Here is a tiny trained network, its code and every weight. The questions are about switching its units off for an input and a target symbol, where a switched-off unit gives its printed mean instead of its output.

import numpy as np


def w(rows, s, z=0):
    codes = np.array(rows[::2]) - 128.0
    scale = np.full(codes.shape[1], s)
    scale[-1] = z or s
    return codes * scale


def f(y):
    return y / 2 * (1 + np.tanh(0.7978845608 * (y + 0.044715 * y**3)))


def softmax(a):
    e = np.exp(a - a.max(-1, keepdims=True))
    return e / e.sum(-1, keepdims=True)


def log_softmax(a):
    a = a - a.max(-1, keepdims=True)
    return a - np.log(np.exp(a).sum(-1, keepdims=True))


def net(x, mask):
    ids = ['ΓΔΛΨΩαβεζηθμπσφ'.index(c) for c in x.split()]
    T = len(ids)
    res = E[ids] + P[:T]
    q, k, v = (res @ M[0].T for M in (Q, K, V))
    z = softmax(np.where(np.tri(T) > 0, q @ k.T / 3**0.5, -1e9)) @ v
    res = res + np.where(mask[0], z, O[0][:, -1]) @ O[0][:, :-1]
    y = f(res @ A[0][:, :-1].T + A[0][:, -1])
    res = res + np.where(mask[1:17], y, B[0][:, -1]) @ B[0][:, :-1]
    return log_softmax(res[-1] @ U[:, :-1].T + U[:, -1])


Q, K, V, O, A, B = {}, {}, {}, {}, {}, {}
E = w([
[110,148,129,97],'Γ',
[110,128,130,100],'Δ',
[97,119,153,122],'Λ',
[110,73,147,152],'Ψ',
[120,145,128,87],'Ω',
[119,132,126,101],'α',
[235,183,99,49],'β',
[129,44,140,242],'ε',
[121,194,179,42],'ζ',
[113,75,251,133],'η',
[89,192,119,138],'θ',
[10,53,189,117],'μ',
[52,143,52,19],'π',
[129,77,17,164],'σ',
[239,86,112,149],'φ',
],0.014)
P = w([
[124,220,132,211],'0',
[157,155,145,207],'1',
[144,112,138,215],'2',
[153,93,138,166],'3',
[168,91,133,131],'4',
[208,92,124,107],'5',
[160,40,128,114],'6',
[180,34,119,84],'7',
[191,30,112,63],'8',
[207,16,100,43],'9',
[198,3,102,30],'10',
[219,5,103,32],'11',
[173,70,102,105],'12',
],0.0065)
Q[0] = w([
[129,90,161,147],'H1',
[83,254,111,241],'H1',
[141,96,179,88],'H1',
],0.014)
K[0] = w([
[174,86,97,167],'H1',
[93,251,119,212],'H1',
[105,67,80,93],'H1',
],0.012)
V[0] = w([
[17,49,205,83],'H1',
[128,80,1,197],'H1',
[47,187,21,103],'H1',
],0.0079)
O[0] = w([
[16,174,137,227,194],'H1',
[166,21,92,143,83],'H1',
[19,1,80,32,2],'H1',
],0.008,0.0073)
A[0] = w([
[150,93,165,89,106],'N1',
[183,134,136,151,51],'N2',
[112,183,168,89,55],'N3',
[199,66,174,155,119],'N4',
[114,200,148,31,111],'N5',
[124,215,55,146,191],'N6',
[76,191,26,67,75],'N7',
[34,127,54,95,222],'N8',
[84,88,238,107,173],'N9',
[195,126,136,177,189],'N10',
[152,122,123,124,193],'N11',
[171,131,130,96,2],'N12',
[116,180,21,91,118],'N13',
[7,123,107,171,192],'N14',
[89,88,53,187,186],'N15',
[46,149,165,71,173],'N16',
],0.011,0.003)
B[0] = w([
[137,144,63,135,137],'N1',
[45,94,117,122,184],'N2',
[132,58,116,172,179],'N3',
[77,181,123,114,212],'N4',
[202,102,174,193,179],'N5',
[118,157,162,32,191],'N6',
[72,91,7,157,139],'N7',
[115,109,162,177,144],'N8',
[192,199,96,85,213],'N9',
[58,104,149,53,254],'N10',
[131,126,112,108,149],'N11',
[81,103,110,209,140],'N12',
[151,114,85,124,149],'N13',
[205,166,81,81,170],'N14',
[174,118,167,125,153],'N15',
[130,87,106,189,158],'N16',
],0.011,0.0091)
U = w([
[146,140,134,121,11],'Γ',
[139,153,93,124,120],'Δ',
[143,149,128,119,70],'Λ',
[127,125,141,116,113],'Ψ',
[145,141,129,120,2],'Ω',
[119,138,120,72,87],'α',
[190,87,135,11,204],'β',
[114,92,166,121,182],'ε',
[181,106,180,138,134],'ζ',
[132,216,122,101,202],'η',
[143,142,128,121,9],'θ',
[193,143,107,91,120],'μ',
[128,154,89,134,87],'π',
[179,88,170,113,99],'σ',
[141,157,210,98,117],'φ',
],0.011,0.0044)

Each question gives the input, a string of symbols that net reads in full, and the target symbol t.
The units are the heads (3 rows each of Q, K, V and O) and the neurons (one row each of A and B). Each row of codes is followed by its name. A weight is (code - 128) times the scale printed after its matrix; where a second scale follows, it is the last column's (O, A, B and U).
mask holds one flag per unit, heads first, then neurons. A switched-off unit (its flag False) gives its mean, the last column of its rows in O or B, instead of its output. The means were averaged over made-up inputs and are rounded, as every weight is.
A unit's drop is (log p(t) with every unit on - log p(t) with that unit switched off) / (log p(t) with every unit on - log p(t) with every unit switched off).
The circuit of an input: a set's keep is (log p(t) with only the set's units on - log p(t) with every unit switched off) / (log p(t) with every unit on - log p(t) with every unit switched off). Starting from the 12 units with the biggest drops (on a tie, the unit counted first), units are removed one at a time, each time the one whose removal leaves the highest keep (on an exact tie, the one counted first), for as long as the keep stays at least 0.8.
units of the circuit, in order: the units of the circuit, biggest drop first
unit that matters most: the unit with the biggest drop
k most important neurons: the k neurons with the biggest drops, biggest first
drop when u is switched off: that unit's drop, to one decimal
input Δ η η π ε Γ φ ε β ε π, target π: units of the circuit, in order => (N7 H1 N16)
input σ η Ω σ μ, target β: units of the circuit, in order => (H1 N14)
input Λ β ε, target ε: most important neuron => (N9)
input Λ β η σ ε ε σ η η η Γ, target φ: 3 most important neurons => (N6 N9 N7)
input ζ η η μ η, target η: units of the circuit, in order => (N9 H1)
input β β β σ η σ μ, target β: units of the circuit, in order => (N14 H1)
input η η η ε η Δ Γ η α, target φ: 3 most important neurons => (N6 N9 N7)
input η β Λ Γ η ε Λ η Ω, target φ: units of the circuit, in order => (H1 N6 N9 N7)
input β θ α ζ ε ζ η β Γ η η η Δ, target φ: 2 most important neurons => (N6 N9)
input β η Δ β, target β: 2 most important neurons => (N6 N10)
input β η μ μ σ Λ η Γ θ Ψ η, target η: 2 most important neurons => (N9 N5)
input ζ ζ η Ψ α μ, target η: 4 most important neurons => (N14 N9 N5 N3)
input ε σ φ η ε β σ φ μ β Δ σ η, target β: drop when H1 is switched off => 1.3
input η ε μ η σ, target β: unit that matters most => N6
input η μ η ζ η β η η Γ, target φ: drop when N6 is switched off => 0.4
input ζ η ε Γ μ, target η: drop when N3 is switched off => 0.2
input ε Δ β, target β: drop when H1 is switched off => 0.2
